Below are the code and all the weights of a small trained network. Each question names an input and a target symbol and asks about switching units off, where a switched-off unit gives its printed mean instead of its output.

import numpy as np


def w(rows, s, z=0):
    codes = np.array(rows[::2]) - 128.0
    scale = np.full(codes.shape[1], s)
    scale[-1] = z or s
    return codes * scale


def norm(h):
    return h / np.sqrt((h * h).mean(-1, keepdims=True) + 1e-5)


def f(y):
    return y / 2 * (1 + np.tanh(0.7978845608 * (y + 0.044715 * y**3)))


def softmax(a):
    e = np.exp(a - a.max(-1, keepdims=True))
    return e / e.sum(-1, keepdims=True)


def log_softmax(a):
    a = a - a.max(-1, keepdims=True)
    return a - np.log(np.exp(a).sum(-1, keepdims=True))


def net(x, mask):
    ids = ['βδεθλπ'.index(c) for c in x.split()]
    T = len(ids)
    res = E[ids] + P[:T]
    u = 0
    for l in range(2):
        r = norm(res)
        for j in range(2):
            rows = slice(3 * j, 3 * j + 3)
            q, k, v = (r @ M[l][rows].T for M in (Q, K, V))
            z = softmax(np.where(np.tri(T) > 0, q @ k.T / 3**0.5, -1e9)) @ v
            o = O[l][rows]
            res = res + np.where(mask[u + j], z, o[:, -1]) @ o[:, :-1]
        u += 2
        y = f(norm(res) @ A[l][:, :-1].T + A[l][:, -1])
        res = res + np.where(mask[u : u + 16], y, B[l][:, -1]) @ B[l][:, :-1]
        u += 16
    return log_softmax(norm(res)[-1] @ U[:, :-1].T + U[:, -1])


Q, K, V, O, A, B = {}, {}, {}, {}, {}, {}
E = w([
[151,205,45],'β',
[134,170,214],'δ',
[115,9,113],'ε',
[56,159,128],'θ',
[50,143,133],'λ',
[160,209,177],'π',
],0.016)
P = w([
[51,239,255],'0',
[108,149,226],'1',
[130,129,189],'2',
[149,112,180],'3',
[156,97,175],'4',
[159,86,173],'5',
[157,71,164],'6',
[156,60,157],'7',
[158,52,143],'8',
[156,44,127],'9',
],0.0052)
Q[0] = w([
[100,48,233],'L0H0',
[178,53,164],'L0H0',
[206,244,254],'L0H0',
[142,135,48],'L0H1',
[161,82,119],'L0H1',
[135,169,81],'L0H1',
],0.0072)
K[0] = w([
[117,79,230],'L0H0',
[133,2,189],'L0H0',
[255,184,206],'L0H0',
[182,129,4],'L0H1',
[143,170,58],'L0H1',
[107,15,173],'L0H1',
],0.0087)
V[0] = w([
[48,105,203],'L0H0',
[232,71,117],'L0H0',
[185,34,95],'L0H0',
[172,76,2],'L0H1',
[17,164,54],'L0H1',
[143,200,183],'L0H1',
],0.0078)
O[0] = w([
[221,168,92,156],'L0H0',
[88,206,137,39],'L0H0',
[133,195,196,17],'L0H0',
[174,46,248,1],'L0H1',
[66,202,128,196],'L0H1',
[1,175,88,199],'L0H1',
],0.0071,0.0053)
A[0] = w([
[143,138,128,119],'L0N0',
[95,104,142,3],'L0N1',
[117,128,196,227],'L0N2',
[155,189,147,182],'L0N3',
[165,178,108,130],'L0N4',
[174,140,129,112],'L0N5',
[152,137,119,99],'L0N6',
[148,184,143,162],'L0N7',
[247,122,94,176],'L0N8',
[141,120,159,99],'L0N9',
[115,132,118,44],'L0N10',
[101,170,188,46],'L0N11',
[140,117,98,138],'L0N12',
[81,163,209,134],'L0N13',
[42,71,167,171],'L0N14',
[109,109,65,142],'L0N15',
],0.015,0.0027)
B[0] = w([
[120,120,129,124],'L0N0',
[121,118,112,117],'L0N1',
[106,164,60,122],'L0N2',
[126,69,87,174],'L0N3',
[137,61,132,186],'L0N4',
[132,135,120,116],'L0N5',
[117,121,131,123],'L0N6',
[130,60,77,170],'L0N7',
[79,199,49,139],'L0N8',
[84,208,106,108],'L0N9',
[155,117,160,135],'L0N10',
[157,205,135,133],'L0N11',
[162,111,111,152],'L0N12',
[140,172,82,144],'L0N13',
[91,81,8,177],'L0N14',
[254,100,190,254],'L0N15',
],0.0057,0.0066)
Q[1] = w([
[165,66,146],'L1H0',
[43,149,95],'L1H0',
[147,94,79],'L1H0',
[58,102,107],'L1H1',
[6,206,83],'L1H1',
[182,62,137],'L1H1',
],0.018)
K[1] = w([
[79,131,45],'L1H0',
[191,95,184],'L1H0',
[88,141,220],'L1H0',
[254,121,111],'L1H1',
[209,195,61],'L1H1',
[63,71,200],'L1H1',
],0.015)
V[1] = w([
[195,221,138],'L1H0',
[135,125,125],'L1H0',
[173,1,61],'L1H0',
[224,149,93],'L1H1',
[46,129,128],'L1H1',
[196,87,114],'L1H1',
],0.009)
O[1] = w([
[47,125,53,115],'L1H0',
[129,129,130,128],'L1H0',
[247,158,76,202],'L1H0',
[187,98,74,253],'L1H1',
[113,157,254,173],'L1H1',
[182,156,10,129],'L1H1',
],0.005,0.0026)
A[1] = w([
[65,25,243,1],'L1N0',
[171,165,239,133],'L1N1',
[167,157,86,182],'L1N2',
[76,113,104,137],'L1N3',
[111,139,138,43],'L1N4',
[102,193,117,83],'L1N5',
[120,159,163,116],'L1N6',
[153,186,129,80],'L1N7',
[136,150,129,109],'L1N8',
[148,163,121,62],'L1N9',
[197,44,209,126],'L1N10',
[158,57,176,60],'L1N11',
[95,96,164,110],'L1N12',
[169,55,163,152],'L1N13',
[76,4,226,59],'L1N14',
[120,46,117,176],'L1N15',
],0.014,0.0052)
B[1] = w([
[160,184,206,126],'L1N0',
[126,198,189,137],'L1N1',
[121,95,192,255],'L1N2',
[201,88,159,180],'L1N3',
[144,91,64,109],'L1N4',
[152,90,52,148],'L1N5',
[84,150,40,116],'L1N6',
[65,129,108,127],'L1N7',
[127,124,118,124],'L1N8',
[54,123,123,122],'L1N9',
[255,147,2,149],'L1N10',
[120,41,41,123],'L1N11',
[161,118,54,116],'L1N12',
[188,180,76,149],'L1N13',
[65,223,167,128],'L1N14',
[196,220,148,180],'L1N15',
],0.0069,0.007)
U = w([
[90,164,49,255],'β',
[180,11,96,43],'δ',
[138,127,186,235],'ε',
[136,247,140,163],'θ',
[153,153,114,62],'λ',
[135,142,117,40],'π',
],0.011,0.0052)

Each question gives the input, a string of symbols that net reads in full, and the target symbol t.
The units are the heads (3 rows each of Q, K, V and O) and the neurons (one row each of A and B). Each row of codes is followed by its name. A weight is (code - 128) times the scale printed after its matrix; where a second scale follows, it is the last column's (O, A, B and U).
mask holds one flag per unit, layer by layer, with each layer's heads first. A switched-off unit (its flag False) gives its mean, the last column of its rows in O or B, instead of its output. The means were averaged over made-up inputs and are rounded, as every weight is.
A unit's drop is (log p(t) with every unit on - log p(t) with that unit switched off) / (log p(t) with every unit on - log p(t) with every unit switched off).
The circuit of an input: a set's keep is (log p(t) with only the set's units on - log p(t) with every unit switched off) / (log p(t) with every unit on - log p(t) with every unit switched off). Starting from the 12 units with the biggest drops (on a tie, the unit counted first), units are removed one at a time, each time the one whose removal leaves the highest keep (on an exact tie, the one counted first), for as long as the keep stays at least 0.8.
units of the circuit, in order: the units of the circuit, biggest drop first
most important unit: the unit with the biggest drop
k most important neurons: the k neurons with the biggest drops, biggest first
top k neurons in layer l: the k neurons of layer l with the biggest drops, biggest first
which heads matter: for each layer, one digit per head in row order, 1 if its drop is at least 0.15 and else 0, layers parted by /
drop of u: that unit's drop, to one decimal
input β δ λ θ θ θ β, target δ: 2 most important neurons => (L1N15, L1N2)
input δ β ε, target β: units of the circuit, in order => (L0N14, L0H0, L1H0)
input λ β β λ, target δ: units of the circuit, in order => (L1N3)
input β β β λ β λ β λ β β, target θ: which heads matter => 11 / 01
input δ β β δ ε δ λ ε β, target ε: top 3 neurons in layer 0 => (L0N8, L0N15, L0N14)
input λ δ β β λ π, target δ: top 2 neurons in layer 1 => (L1N15, L1N2)
input δ β β, target δ: which heads matter => 11 / 10
input δ λ ε θ, target ε: which heads matter => 10 / 00
input θ θ β λ θ δ π β δ, target δ: units of the circuit, in order => (L0N7, L0N3)
input δ π λ λ β β π, target δ: which heads matter => 11 / 00
input β δ λ λ, target δ: 3 most important neurons => (L0N7, L1N3, L0N3)
input θ λ δ β δ θ, target δ: top 3 neurons in layer 0 => (L0N15, L0N8, L0N13)
input β β β δ, target β: top 3 neurons in layer 0 => (L0N13, L0N11, L0N15)
input π β β β ε, target β: most important unit => L0N14
input β δ λ λ β β δ, target δ: top 2 neurons in layer 0 => (L0N15, L0N13)
input λ β θ β β β, target θ: 4 most important neurons => (L0N8, L0N2, L0N15, L0N14)
input δ β β λ λ θ θ, target δ: which heads matter => 11 / 00
input λ π δ, target β: 2 most important neurons => (L0N15, L1N2)
input λ λ ε β, target ε: 2 most important neurons => (L0N8, L0N14)
input β ε λ, target ε: most important neuron => (L1N3)
input λ δ ε λ, target ε: top 4 neurons in layer 1 => (L1N2, L1N10, L1N5, L1N11)
input λ β π, target β: drop of L0H1 => 0.2
